Below is a small trained network, with its code and all its weights. Each question gives an input and a class and asks what happens when units are switched off, that is, made to give their printed mean instead of their output.

import numpy as np


def w(rows, s, z=0):
    codes = np.array(rows[::2]) - 128.0
    scale = np.full(codes.shape[1], s)
    scale[-1] = z or s
    return codes * scale


def f(y):
    return np.maximum(y, 0)


def log_softmax(a):
    a = a - a.max(-1, keepdims=True)
    return a - np.log(np.exp(a).sum(-1, keepdims=True))


def net(x, mask):
    res = np.array(x, float).reshape(1, 4) / 4 @ E
    y = f(res @ A[0][:, :-1].T + A[0][:, -1])
    res = res + np.where(mask, y, B[0][:, -1]) @ B[0][:, :-1]
    return log_softmax(res[-1] @ U[:, :-1].T + U[:, -1])


A, B = {}, {}
E = w([
[93,112,185,85,21,218],'x0',
[58,43,166,166,227,213],'x1',
[56,159,204,66,158,10],'x2',
[125,88,34,1,133,146],'x3',
],0.0098)
A[0] = w([
[87,136,198,80,35,203,112],'neuron 1',
[18,183,210,56,179,74,41],'neuron 2',
[106,86,161,158,176,153,180],'neuron 3',
[233,143,178,223,123,173,120],'neuron 4',
[95,38,79,199,133,170,74],'neuron 5',
[156,136,53,161,201,89,95],'neuron 6',
[46,55,116,156,210,186,163],'neuron 7',
[126,178,219,201,116,117,87],'neuron 8',
[108,108,126,145,52,199,6],'neuron 9',
[122,87,11,43,149,171,91],'neuron 10',
[116,116,188,97,73,181,105],'neuron 11',
[175,164,68,149,48,80,206],'neuron 12',
[120,130,184,210,122,120,83],'neuron 13',
[145,105,80,26,143,139,21],'neuron 14',
[100,94,159,169,160,155,67],'neuron 15',
[170,109,76,178,199,67,37],'neuron 16',
[247,136,61,169,126,242,205],'neuron 17',
[245,240,85,123,42,115,161],'neuron 18',
[152,172,172,228,88,113,60],'neuron 19',
[161,139,104,150,184,118,194],'neuron 20',
],0.011,0.0012)
B[0] = w([
[145,172,9,158,128,138,221],'neuron 1',
[125,188,237,146,59,187,236],'neuron 2',
[99,98,98,127,135,84,191],'neuron 3',
[150,136,168,77,144,164,206],'neuron 4',
[60,115,187,149,126,98,199],'neuron 5',
[153,170,79,181,110,163,188],'neuron 6',
[62,87,113,168,159,49,233],'neuron 7',
[169,89,107,77,166,140,206],'neuron 8',
[156,157,104,141,98,122,193],'neuron 9',
[162,89,156,71,179,172,222],'neuron 10',
[122,186,57,172,146,110,192],'neuron 11',
[57,104,182,126,154,57,206],'neuron 12',
[150,91,135,88,178,172,189],'neuron 13',
[179,97,141,84,191,157,190],'neuron 14',
[136,116,139,143,145,78,183],'neuron 15',
[176,184,59,191,111,157,190],'neuron 16',
[110,161,225,152,67,192,247],'neuron 17',
[34,96,114,133,143,66,239],'neuron 18',
[184,76,121,102,189,133,199],'neuron 19',
[138,169,96,176,116,133,167],'neuron 20',
],0.011,0.015)
U = w([
[41,93,111,127,139,58,82],'0',
[121,153,198,131,64,176,250],'1',
[195,75,104,50,183,156,88],'2',
[153,166,3,168,99,139,89],'3',
],0.015,0.0023)

Each question gives the input, the list of numbers given to net, and the class t.
The units are the neurons (one row each of A and B). Each row of codes is followed by its name. A weight is (code - 128) times the scale printed after its matrix; where a second scale follows, it is the last column's (A, B and U).
mask holds one flag per neuron, in row order. A switched-off neuron (its flag False) gives its mean, the last column of its row in B, instead of its output. The means were averaged over made-up inputs and are rounded, as every weight is.
A unit's drop is (log p(t) with every unit on - log p(t) with that unit switched off) / (log p(t) with every unit on - log p(t) with every unit switched off).
The circuit of an input: a set's keep is (log p(t) with only the set's units on - log p(t) with every unit switched off) / (log p(t) with every unit on - log p(t) with every unit switched off). Starting from the 12 units with the biggest drops (on a tie, the unit counted first), units are removed one at a time, each time the one whose removal leaves the highest keep (on an exact tie, the one counted first), for as long as the keep stays at least 0.8.
circuit, biggest first: the units of the circuit, biggest drop first
k most important neurons: the k neurons with the biggest drops, biggest first
drop of u: that unit's drop, to one decimal
input [8,-5,2,-5], class 3: circuit, biggest first => [neuron 1]
input [2,-4,-1,-4], class 0: 3 most important neurons => [neuron 18; neuron 10; neuron 12]
input [-2,6,7,5], class 1: 2 most important neurons => [neuron 2; neuron 18]
input [-3,8,-7,1], class 0: 2 most important neurons => [neuron 7; neuron 2]
input [7,5,-6,-3], class 3: 4 most important neurons => [neuron 1; neuron 11; neuron 2; neuron 9]
input [-5,2,6,-4], class 1: 2 most important neurons => [neuron 2; neuron 1]
input [5,-5,6,-7], class 2: 3 most important neurons => [neuron 8; neuron 19; neuron 17]
input [-2,-7,8,7], class 1: 3 most important neurons => [neuron 2; neuron 7; neuron 3]
input [6,-7,6,-1], class 0: 3 most important neurons => [neuron 18; neuron 17; neuron 12]
input [-1,5,5,6], class 2: 2 most important neurons => [neuron 17; neuron 18]
input [0,4,-4,-1], class 0: 4 most important neurons => [neuron 2; neuron 7; neuron 3; neuron 5]
input [-2,1,-8,5], class 1: drop of neuron 17 => 1.4
input [5,0,-4,-1], class 3: drop of neuron 1 => 1.1
input [-6,4,0,0], class 3: circuit, biggest first => [neuron 16]
input [1,5,0,-7], class 2: drop of neuron 13 => 0.1
